Below are the code and all the weights of a small trained network. Each question names an input and a class and asks about switching units off, where a switched-off unit gives its printed mean instead of its output.

import numpy as np


def w(rows, s, z=0):
    codes = np.array(rows[::2]) - 128.0
    scale = np.full(codes.shape[1], s)
    scale[-1] = z or s
    return codes * scale


def norm(h):
    return h / np.sqrt((h * h).mean(-1, keepdims=True) + 1e-5)


def f(y):
    return np.maximum(y, 0)


def log_softmax(a):
    a = a - a.max(-1, keepdims=True)
    return a - np.log(np.exp(a).sum(-1, keepdims=True))


def net(x, mask):
    res = np.array(x, float).reshape(1, 8) / 4 @ E
    u = 0
    for l in range(2):
        y = f(norm(res) @ A[l][:, :-1].T + A[l][:, -1])
        res = res + np.where(mask[u : u + 5], y, B[l][:, -1]) @ B[l][:, :-1]
        u += 5
    return log_softmax(norm(res)[-1] @ U[:, :-1].T + U[:, -1])


A, B = {}, {}
E = w([
[227,69,102,123,97,19,176],'x0',
[81,101,186,243,186,131,7],'x1',
[42,1,134,100,143,24,51],'x2',
[233,249,119,194,131,181,158],'x3',
[26,107,141,90,147,118,109],'x4',
[171,193,162,244,146,104,30],'x5',
[179,190,122,170,143,145,127],'x6',
[102,122,137,102,139,158,146],'x7',
],0.0025)
A[0] = w([
[130,191,149,160,141,178,155,2],'L0N1',
[204,165,128,111,111,109,174,36],'L0N2',
[84,72,113,82,114,104,158,93],'L0N3',
[113,68,167,114,165,78,3,149],'L0N4',
[175,156,129,145,130,98,184,3],'L0N5',
],0.0061,0.002)
B[0] = w([
[144,83,159,90,94,234,3,176],'L0N1',
[167,137,64,189,89,58,94,181],'L0N2',
[95,81,111,75,155,220,141,210],'L0N3',
[105,128,146,232,109,95,148,253],'L0N4',
[158,155,137,99,135,86,162,161],'L0N5',
],0.0054,0.0051)
A[1] = w([
[171,144,153,140,158,193,130,111],'L1N1',
[82,68,137,62,168,148,182,71],'L1N2',
[157,185,159,114,140,187,81,36],'L1N3',
[145,171,107,111,117,232,169,88],'L1N4',
[254,203,74,102,129,42,137,1],'L1N5',
],0.0072,0.0016)
B[1] = w([
[131,140,168,59,144,123,114,191],'L1N1',
[185,80,39,98,48,231,166,252],'L1N2',
[127,160,84,56,148,110,84,202],'L1N3',
[107,130,149,168,135,83,58,227],'L1N4',
[132,138,167,111,158,90,254,254],'L1N5',
],0.0077,0.0043)
U = w([
[94,52,36,58,48,221,158,60],'0',
[47,98,166,240,152,79,94,247],'1',
[174,186,161,84,164,62,244,247],'2',
[130,214,153,50,172,155,6,2],'3',
],0.012,0.00072)

Each question gives the input, the list of numbers given to net, and the class t.
The units are the neurons (one row each of A and B). Each row of codes is followed by its name. A weight is (code - 128) times the scale printed after its matrix; where a second scale follows, it is the last column's (A, B and U).
mask holds one flag per neuron, layer by layer. A switched-off neuron (its flag False) gives its mean, the last column of its row in B, instead of its output. The means were averaged over made-up inputs and are rounded, as every weight is.
A unit's drop is (log p(t) with every unit on - log p(t) with that unit switched off) / (log p(t) with every unit on - log p(t) with every unit switched off).
The circuit of an input: a set's keep is (log p(t) with only the set's units on - log p(t) with every unit switched off) / (log p(t) with every unit on - log p(t) with every unit switched off). Starting from all 10 units, units are removed one at a time, each time the one whose removal leaves the highest keep (on an exact tie, the one counted first), for as long as the keep stays at least 0.8.
units of the circuit, in order: the units of the circuit, biggest drop first
top k neurons: the k neurons with the biggest drops, biggest first
k most important neurons of layer l: the k neurons of layer l with the biggest drops, biggest first
drop of u: that unit's drop, to one decimal
input [2,8,2,7,7,-5,-8,3], class 1: units of the circuit, in order : [L0N4]
input [6,4,7,8,-3,5,3,-7], class 2: top 2 neurons : [L1N5 L1N4]
input [2,-5,-1,8,5,-8,-6,-7], class 2: units of the circuit, in order : [L0N2 L1N5]
input [5,-4,-2,1,1,-3,-7,-8], class 2: top 2 neurons : [L0N2 L1N5]
input [-3,-7,-8,7,7,-7,8,5], class 3: units of the circuit, in order : [L0N1 L1N4]
input [-5,-2,1,6,-8,4,-1,-4], class 3: units of the circuit, in order : [L0N1 L1N3]
input [-3,-2,-7,0,-4,5,8,-6], class 3: top 3 neurons : [L0N1 L1N3 L1N4]
input [2,-4,-8,-7,-4,-8,6,0], class 2: 3 most important neurons of layer 0 : [L0N2 L0N1 L0N5]
input [4,-6,7,2,-3,1,-4,-8], class 2: drop of L1N2 : 0.2
input [-2,-1,1,6,-3,-6,-6,-5], class 2: drop of L0N2 : 0.4
input [2,4,-7,8,7,-7,8,4], class 3: drop of L1N4 : 0.0
input [3,-7,3,-4,6,8,2,-4], class 1: 2 most important neurons of layer 1 : [L1N2 L1N5]
